The symbols move the points like this.
state | i a v f e m
Q123 | Q914 Q905 Q399 Q871 Q664 Q941
Q190 | Q882 Q410 Q101 Q473 Q881 Q763
Q885 | Q105 Q975 Q239 Q714 Q144 Q764
Q197 | Q908 Q946 Q979 Q144 Q959 Q975
Q881 | Q503 Q868 Q410 Q267 Q34 Q882
Q306 | Q649 Q968 Q289 Q448 Q292 Q441
Q709 | Q506 Q34 Q881 Q494 Q441 Q267
Q958 | Q559 Q456 Q349 Q836 Q643 Q148
Q714 | Q417 Q105 Q764 Q946 Q97 Q71
Q214 | Q975 Q979 Q448 Q885 Q197 Q239
Q836 | Q186 Q559 Q148 Q438 Q174 Q481
Q729 | Q307 Q267 Q473 Q713 Q494 Q860
Q53 | Q315 Q93 Q178 Q422 Q803 Q499
Q333 | Q643 Q391 Q402 Q611 Q566 Q958
Q417 | Q946 Q714 Q292 Q197 Q704 Q979
Q456 | Q958 Q402 Q959 Q559 Q333 Q357
Q704 | Q816 Q97 Q714 Q959 Q481 Q946
Q941 | Q566 Q16 Q438 Q835 Q914 Q333
Q441 | Q740 Q552 Q34 Q321 Q649 Q506
Q803 | Q398 Q220 Q93 Q258 Q977 Q315
Q475 | Q868 Q860 Q183 Q881 Q713 Q410
Q223 | Q289 Q12 Q307 Q552 Q590 Q450
Q201 | Q220 Q266 Q244 Q803 Q269 Q93
Q148 | Q361 Q357 Q144 Q481 Q559 Q97
Q71 | Q979 Q292 Q306 Q214 Q417 Q448
Q748 | Q860 Q473 Q322 Q475 Q729 Q183
Q186 | Q438 Q836 Q361 Q391 Q399 Q31
Q590 | Q968 Q156 Q12 Q306 Q934 Q289
Q410 | Q190 Q293 Q843 Q882 Q868 Q951
Q369 | Q183 Q322 Q977 Q293 Q748 Q513
Q144 | Q920 Q908 Q975 Q97 Q357 Q105
Q905 | Q123 Q413 Q174 Q914 Q178 Q16
Q31 | Q402 Q481 Q704 Q456 Q438 Q959
Q713 | Q450 Q307 Q860 Q34 Q223 Q868
Q834 | Q269 Q351 Q303 Q263 Q101 Q201
Q293 | Q410 Q183 Q513 Q190 Q475 Q101
Q361 | Q481 Q148 Q920 Q31 Q836 Q704
Q996 | Q513 Q977 Q803 Q843 Q369 Q258
Q315 | Q422 Q53 Q664 Q303 Q398 Q617
Q643 | Q611 Q333 Q456 Q174 Q835 Q559
Q494 | Q12 Q506 Q267 Q223 Q321 Q307
Q322 | Q369 Q763 Q263 Q183 Q473 Q996
Q740 | Q321 Q441 Q709 Q156 Q448 Q494
Q481 | Q31 Q361 Q97 Q402 Q186 Q816
Q975 | Q885 Q214 Q336 Q105 Q908 Q934
Q951 | Q763 Q101 Q834 Q322 Q190 Q263
Q422 | Q303 Q315 Q499 Q266 Q258 Q621
Q258 | Q351 Q398 Q315 Q834 Q513 Q303
Q664 | Q499 Q178 Q905 Q617 Q53 Q914
Q450 | Q34 Q713 Q475 Q709 Q289 Q881
Q506 | Q494 Q709 Q503 Q12 Q740 Q729
Q402 | Q456 Q31 Q816 Q958 Q391 Q349
Q611 | Q174 Q643 Q958 Q399 Q141 Q836
Q398 | Q258 Q803 Q53 Q351 Q996 Q422
Q321 | Q156 Q740 Q506 Q590 Q336 Q12
Q156 | Q590 Q321 Q494 Q968 Q239 Q223
Q239 | Q934 Q336 Q321 Q764 Q975 Q590
Q621 | Q244 Q617 Q871 Q654 Q303 Q778
Q141 | Q413 Q835 Q643 Q905 Q778 Q174
Q946 | Q197 Q417 Q71 Q908 Q816 Q214
Q843 | Q101 Q513 Q258 Q951 Q293 Q834
Q183 | Q293 Q369 Q996 Q410 Q860 Q843
Q835 | Q141 Q566 Q333 Q413 Q342 Q611
Q178 | Q664 Q542 Q413 Q499 Q93 Q123
Q649 | Q448 Q306 Q552 Q336 Q71 Q740
Q559 | Q836 Q958 Q357 Q186 Q611 Q361
Q816 | Q959 Q704 Q417 Q349 Q31 Q197
Q101 | Q951 Q843 Q351 Q763 Q410 Q269
Q513 | Q843 Q996 Q398 Q101 Q183 Q351
Q979 | Q214 Q71 Q649 Q975 Q946 Q336
Q391 | Q333 Q438 Q31 Q643 Q941 Q456
Q357 | Q148 Q349 Q908 Q361 Q958 Q920
Q16 | Q941 Q399 Q186 Q566 Q123 Q391
Q269 | Q263 Q834 Q266 Q977 Q951 Q220
Q220 | Q803 Q201 Q654 Q398 Q263 Q53
Q934 | Q764 Q239 Q156 Q292 Q885 Q968
Q12 | Q223 Q494 Q729 Q289 Q156 Q713
Q860 | Q475 Q748 Q369 Q868 Q307 Q293
Q871 | Q342 Q914 Q941 Q778 Q617 Q835
Q97 | Q704 Q920 Q105 Q816 Q361 Q417
Q289 | Q552 Q223 Q713 Q441 Q968 Q34
Q244 | Q654 Q621 Q342 Q93 Q266 Q542
Q914 | Q871 Q123 Q16 Q342 Q499 Q566
Q552 | Q441 Q289 Q450 Q740 Q306 Q709
Q920 | Q97 Q144 Q885 Q704 Q148 Q714
Q105 | Q714 Q885 Q934 Q417 Q920 Q292
Q438 | Q391 Q186 Q481 Q333 Q16 Q402
Q351 | Q834 Q258 Q422 Q269 Q843 Q266
Q93 | Q53 Q654 Q542 Q315 Q220 Q664
Q968 | Q306 Q590 Q223 Q649 Q764 Q552
Q542 | Q178 Q778 Q141 Q664 Q654 Q905
Q908 | Q144 Q197 Q214 Q920 Q349 Q885
Q263 | Q977 Q269 Q201 Q996 Q763 Q803
Q654 | Q93 Q244 Q778 Q53 Q201 Q178
Q342 | Q778 Q871 Q566 Q542 Q621 Q141
Q336 | Q239 Q448 Q740 Q934 Q214 Q156
Q448 | Q336 Q649 Q441 Q239 Q979 Q321
Q307 | Q713 Q729 Q748 Q450 Q12 Q475
Q763 | Q322 Q951 Q269 Q369 Q882 Q977
Q977 | Q996 Q263 Q220 Q513 Q322 Q398
Q764 | Q292 Q934 Q590 Q71 Q105 Q306
Q399 | Q16 Q174 Q836 Q941 Q905 Q438
Q617 | Q621 Q499 Q914 Q244 Q422 Q342
Q303 | Q266 Q422 Q617 Q201 Q351 Q244
Q34 | Q709 Q450 Q868 Q506 Q552 Q503
Q499 | Q617 Q664 Q123 Q621 Q315 Q871
Q349 | Q357 Q959 Q197 Q148 Q456 Q144
Q566 | Q835 Q941 Q391 Q141 Q871 Q643
Q174 | Q399 Q611 Q559 Q16 Q413 Q186
Q503 | Q267 Q881 Q190 Q729 Q709 Q473
Q868 | Q881 Q475 Q293 Q503 Q450 Q190
Q267 | Q729 Q503 Q882 Q307 Q506 Q748
Q882 | Q473 Q190 Q951 Q748 Q503 Q322
Q778 | Q542 Q342 Q835 Q178 Q244 Q413
Q266 | Q201 Q303 Q621 Q220 Q834 Q654
Q959 | Q349 Q816 Q946 Q357 Q402 Q908
Q292 | Q71 Q764 Q968 Q979 Q714 Q649
Q473 | Q748 Q882 Q763 Q860 Q267 Q369
Q413 | Q905 Q141 Q611 Q123 Q542 Q399

In the rows, zero is written as 433.

The rows follow the links: the fewer symbols apart two points are, the more alike their rows tend to be.

Each row is also shifted at random along 9 hidden directions that mean nothing.

Some points, each with a row of numbers:
Q506: 448;449;385;465;458;482;403;437;464;463;457;496;404;388;412;432;377;406;525;418;303;410;607;306;315;407;533;391;275;438;506;322;463;302;484;437;425;283;366;410;613;389;421;483;438;429;413;425;564;432;495;393;458;391
Q220: 301;399;469;349;398;367;395;449;424;494;367;301;393;348;483;391;493;373;484;410;520;437;321;486;477;409;337;499;475;565;419;564;504;555;495;501;527;504;357;428;440;427;385;395;492;408;366;441;405;400;447;363;460;408
Q513: 475;393;357;546;478;413;404;469;402;506;491;238;485;486;457;509;409;394;428;419;498;607;278;355;365;400;438;462;653;282;456;474;393;252;428;397;423;194;436;569;322;443;387;463;340;552;286;496;505;416;482;396;396;523
Q417: 225;336;330;405;435;361;411;307;467;373;467;536;404;248;394;419;374;481;422;418;276;415;588;528;442;471;461;405;410;406;511;422;402;364;482;389;335;319;411;349;657;414;559;538;440;561;435;482;623;426;440;388;415;338
Q438: 318;324;516;336;345;353;429;324;440;344;412;449;420;347;457;411;426;460;363;415;510;501;304;717;536;445;330;533;620;461;364;698;471;613;441;451;450;419;412;359;340;429;532;510;436;453;466;445;436;451;316;439;386;362
Q714: 492;416;527;451;473;500;431;388;468;494;464;313;350;336;491;388;410;467;406;473;399;326;512;348;247;464;489;330;360;607;583;466;342;353;490;549;625;228;550;365;596;402;427;500;374;440;256;540;589;294;475;315;507;420
Q105: 717;374;459;402;473;415;376;404;430;347;429;433;382;330;428;393;454;417;419;410;353;430;507;562;428;403;367;401;329;511;457;512;561;464;495;497;339;463;378;357;541;405;520;502;495;506;446;489;577;469;409;426;469;341
Q258: 538;410;470;497;399;358;454;415;456;434;427;318;405;408;432;431;435;388;485;367;419;506;505;424;469;442;316;484;599;490;368;404;317;298;506;492;451;366;396;342;518;451;386;350;421;485;348;346;438;484;478;411;363;428
Q816: 467;450;532;367;384;500;485;440;442;363;426;548;420;420;407;364;444;470;362;454;447;350;469;484;487;460;429;431;398;467;325;448;412;551;403;475;475;558;544;388;408;407;469;415;492;296;523;378;369;422;358;496;448;408
Q968: 518;330;424;388;449;422;414;369;456;426;398;420;415;414;446;406;498;409;441;463;496;421;373;474;404;414;408;408;564;498;434;570;411;529;550;390;469;277;449;412;455;355;416;434;312;461;319;455;463;372;466;423;391;423
Q144: 267;431;414;413;432;484;446;422;445;417;469;502;446;368;387;411;400;476;358;458;401;380;435;467;433;442;511;405;414;342;425;419;441;428;376;416;374;490;532;478;441;411;488;476;461;403;477;485;487;404;401;448;447;431
Q266: 263;489;514;344;409;412;411;436;466;449;434;495;519;399;446;446;364;386;355;419;481;499;369;522;430;385;413;524;383;355;364;479;536;493;404;432;391;441;421;452;406;447;426;497;532;404;484;456;455;498;410;422;445;401
Q664: 570;507;536;484;424;503;478;510;396;444;459;414;469;565;462;475;396;477;351;468;504;449;376;298;357;496;413;436;408;407;420;382;348;443;329;476;557;420;533;445;269;502;380;382;432;322;458;407;318;410;418;446;454;491
Q190: 435;548;375;371;453;485;338;495;370;517;408;399;467;512;464;478;466;370;488;425;447;432;399;358;543;384;467;414;244;411;490;365;538;425;398;378;492;629;351;561;381;427;425;451;510;385;553;414;336;441;404;438;492;533
Q843: 476;450;469;320;436;410;358;409;402;472;463;425;482;373;540;437;365;362;424;406;433;540;436;479;440;357;409;515;328;463;430;544;511;440;481;461;585;209;346;432;456;410;500;641;517;484;413;441;538;458;381;396;496;407
Q860: 446;512;435;482;508;487;362;566;400;464;394;244;492;501;442;412;560;322;423;404;421;408;341;433;418;365;471;357;310;433;435;414;599;356;447;455;323;711;450;529;464;413;404;338;548;437;388;520;415;452;508;404;519;493
Q881: 203;457;552;422;475;513;397;450;471;461;454;272;496;438;485;430;444;345;302;455;482;479;347;445;323;429;528;391;428;451;434;498;452;374;471;454;502;296;598;477;494;374;435;495;479;422;278;562;552;383;484;317;512;468
Q186: 516;414;551;434;398;420;443;404;456;370;454;447;475;437;440;436;388;457;339;421;492;520;321;602;415;402;396;497;537;362;384;584;510;449;387;475;380;368;465;431;316;457;464;534;411;450;464;490;464;463;348;474;407;411
Q71: 660;370;443;472;515;448;437;391;460;419;439;386;374;464;437;460;447;449;428;492;486;438;416;390;314;452;448;356;468;510;530;457;411;469;480;425;434;223;470;426;428;404;398;471;289;504;321;512;522;372;475;398;434;432
Q979: 372;351;585;400;375;461;404;347;429;306;442;245;424;399;473;390;497;380;293;397;461;518;339;746;574;457;403;447;641;507;328;691;432;447;475;485;486;461;560;374;408;354;611;511;491;471;380;489;494;448;310;397;437;434
Q704: 289;450;396;451;432;456;509;434;467;442;439;558;396;367;388;363;429;519;457;458;328;244;591;332;368;477;514;356;320;476;476;295;335;400;427;453;442;484;513;370;591;439;413;377;421;378;435;419;434;360;481;445;453;393
Q183: 356;418;211;357;552;369;308;466;383;586;422;443;470;389;488;488;425;408;538;465;439;449;343;286;334;347;482;408;226;381;655;423;603;458;474;325;428;276;246;595;468;445;371;560;394;548;390;556;533;350;532;361;505;450
Q713: 528;490;442;461;445;504;423;442;460;427;447;503;387;474;396;473;379;393;494;430;363;447;613;287;401;458;504;396;292;462;456;262;415;356;449;426;443;351;399;405;524;401;408;443;451;375;481;363;479;473;458;417;444;423
Q835: 145;534;374;332;417;418;460;447;405;523;450;508;447;403;450;439;377;486;443;449;477;389;391;439;591;404;506;491;311;378;448;365;473;497;295;410;490;596;425;573;311;485;454;553;513;416;576;431;352;425;322;477;494;488
Q321: 423;385;409;374;440;459;384;429;430;440;403;437;448;398;440;380;500;382;453;437;450;394;363;518;429;354;457;425;452;438;402;578;539;525;504;402;411;451;410;465;445;348;453;445;428;426;388;464;457;412;433;443;440;415
Q123: 350;466;351;470;554;360;505;519;435;486;456;482;489;363;455;379;421;489;415;468;355;315;469;343;245;388;482;389;220;440;498;325;478;418;409;474;328;406;449;428;545;522;378;438;480;542;320;547;517;401;558;423;533;360
Q729: 407;489;469;421;453;489;407;488;437;400;407;429;420;440;427;403;473;348;464;410;351;399;539;431;436;413;490;397;236;523;406;361;539;431;472;468;396;568;403;396;555;389;452;406;573;385;458;419;462;491;463;406;511;392
Q156: 626;395;330;400;414;419;385;398;423;434;391;504;374;430;398;424;485;415;578;408;409;414;510;406;539;403;397;420;449;459;454;413;446;436;519;374;425;454;302;440;484;377;422;422;356;436;506;341;397;430;421;486;373;450
Q882: 447;445;315;402;532;432;330;510;384;501;405;367;492;487;442;488;494;365;440;463;510;475;253;373;400;369;447;396;346;341;511;449;609;501;433;334;328;505;363;608;349;421;378;421;436;476;419;536;438;417;503;406;471;490
Q361: 407;405;452;490;358;432;498;417;455;347;457;491;432;469;372;430;423;500;412;411;432;497;452;449;517;498;428;449;613;338;379;390;332;310;399;429;412;378;523;440;395;453;433;450;356;406;519;389;390;404;377;499;348;476
Q178: 392;464;480;389;420;429;407;494;370;506;430;326;411;396;537;405;440;462;455;425;448;425;398;323;412;461;406;438;298;556;551;456;438;399;428;552;702;361;424;445;457;493;406;527;485;389;414;481;422;300;424;355;541;463
Q422: 334;543;540;478;375;448;420;515;430;432;410;336;503;442;435;391;467;375;411;341;376;416;426;528;487;393;399;467;381;407;344;428;514;300;393;527;376;759;434;410;474;476;441;335;592;372;491;410;355;517;427;438;457;445
Q763: 593;457;394;488;449;408;399;451;390;435;433;371;473;455;470;428;461;381;474;377;326;423;519;432;429;398;384;427;384;457;407;415;412;338;482;439;415;501;348;349;514;439;475;352;493;496;390;369;414;513;475;436;430;426
Q481: 472;465;469;425;366;452;498;431;447;405;424;569;375;460;415;407;413;513;506;431;413;385;548;355;490;483;450;432;373;493;456;331;369;404;408;473;544;411;437;398;451;462;400;478;384;336;562;349;349;376;372;489;422;440
Q448: 470;379;355;477;486;425;457;401;463;431;413;438;415;486;407;440;497;444;480;469;454;394;419;401;397;429;480;364;528;448;474;420;384;440;487;358;369;356;453;450;444;394;390;390;279;497;355;458;425;387;494;451;385;459
Q946: 636;436;527;467;438;524;445;408;453;405;474;406;400;422;407;427;397;457;339;459;425;400;478;423;368;464;436;381;453;442;428;437;360;396;409;486;453;406;564;399;433;407;464;425;413;393;409;451;495;418;406;427;431;441
Q244: 298;460;535;418;425;457;422;465;428;499;439;373;478;421;509;432;399;453;353;461;480;413;347;363;267;464;430;435;367;472;502;498;418;450;415;499;592;325;505;414;434;479;383;446;448;365;351;510;441;345;478;345;496;430
Q868: 68;458;346;389;424;482;449;360;462;471;442;546;420;547;387;568;362;450;424;521;518;467;442;272;497;550;557;414;488;348;475;258;256;519;374;232;501;325;495;521;341;405;401;410;335;360;502;365;338;414;438;400;378;515

Start here and follow the symbols in turn, left to right. Where do you end up?
Answers are names.
562;433;426;445;397;396;406;434;403;427;449;480;441;468;428;513;364;473;429;420;453;548;430;330;439;499;335;473;457;352;485;373;379;373;393;417;477;330;381;435;373;506;394;445;397;406;535;389;395;425;422;430;381;461
v a v v i v a => Q361
481;333;299;464;436;293;437;378;442;436;405;482;360;352;395;448;427;514;552;415;406;425;438;452;422;434;356;445;500;434;554;442;459;444;454;415;311;396;266;405;465;498;388;425;315;559;442;456;464;417;468;441;365;376
m f i a m => Q361
174;380;251;412;532;329;461;526;376;522;402;397;420;348;466;381;497;500;497;483;453;324;311;344;344;417;464;408;300;485;560;422;524;571;421;441;404;477;379;518;439;508;364;423;454;520;323;570;448;318;538;385;541;387
m v i e m m e => Q611
408;398;391;400;425;502;357;466;408;491;410;365;362;400;443;422;463;383;531;432;452;433;391;371;424;397;494;423;388;481;489;503;536;473;479;444;529;409;356;514;430;358;422;472;440;364;414;446;479;376;426;380;478;443
e i e i m f => Q649
314;508;497;375;385;469;372;387;410;445;468;396;529;435;517;442;393;359;363;381;366;483;484;530;515;410;444;470;384;410;379;488;394;324;439;423;570;418;455;392;489;404;565;525;550;441;456;393;436;488;369;411;460;469
v v i m a i e e => Q996
590;372;425;396;376;350;420;379;407;462;373;384;299;369;454;417;472;490;565;409;481;394;414;464;530;451;300;466;504;588;519;518;426;525;456;499;543;508;289;384;398;468;403;413;361;438;470;386;361;386;376;430;398;421
e m i i e f f a a => Q123
278;322;308;516;488;404;400;455;435;429;406;276;394;441;382;470;518;388;474;442;455;489;346;365;389;486;452;373;587;414;489;413;429;398;502;361;309;396;427;495;475;400;381;316;364;504;298;504;495;390;565;344;403;451
e v f m m e f m => Q882
477;462;501;461;377;374;378;463;431;418;412;339;468;375;440;409;451;385;439;331;361;481;463;508;472;415;312;473;425;427;408;452;494;267;468;526;390;572;366;366;557;481;433;386;538;447;465;423;443;484;452;409;418;416
i f a v m v => Q566
578;378;487;350;356;461;459;436;402;384;393;480;343;457;414;406;479;483;444;464;568;447;355;425;569;495;352;464;539;500;387;500;406;612;427;459;577;461;467;460;277;418;403;437;377;290;542;365;310;346;329;485;403;462
m e e v i i e => Q836
479;452;526;458;445;494;506;448;490;381;481;550;487;428;393;389;388;483;305;473;422;391;471;420;317;444;480;406;422;360;366;395;388;395;403;467;386;340;613;411;458;432;419;457;414;379;421;469;486;405;442;481;432;410
f e i e v a m => Q357
371;455;354;457;441;454;379;444;408;443;422;362;459;546;397;519;477;381;433;437;486;510;360;382;544;469;435;410;519;329;434;354;401;391;404;317;378;553;444;544;349;416;417;345;413;425;489;405;344;456;447;429;383;545
v m i i e a m i i => Q951
467;458;409;424;434;481;364;472;410;457;467;373;413;345;408;410;424;438;436;398;385;454;428;447;505;388;468;411;355;355;498;426;549;264;399;487;419;514;445;562;468;423;477;572;493;444;520;514;537;380;365;432;478;487
f a f v v a => Q239
199;451;394;464;457;391;518;418;499;448;453;566;503;475;384;490;347;442;389;475;466;446;434;394;337;435;485;480;495;314;354;331;364;499;381;334;281;349;454;426;387;460;366;351;403;451;392;404;417;520;509;455;376;389
f i i v f e a v => Q266
521;384;523;420;418;425;413;456;409;441;402;355;441;462;469;457;447;442;360;470;562;467;264;407;325;481;308;457;519;470;436;561;425;585;436;471;512;398;457;404;317;468;363;330;405;354;368;461;375;389;472;382;420;417
v e i m m e => Q664
147;397;422;486;423;394;440;447;417;454;466;342;490;407;474;448;410;478;359;429;420;476;350;398;337;498;438;432;509;373;494;471;354;326;411;448;490;303;510;432;454;497;432;441;423;471;339;517;470;350;490;352;448;440
a e m v m i => Q566
398;382;476;375;405;337;491;398;410;341;422;503;434;353;481;366;438;474;370;422;366;384;533;516;460;507;315;472;399;572;354;465;328;557;471;493;508;428;451;228;532;478;515;395;534;447;406;375;410;454;429;425;457;319
e f v i v m a => Q611
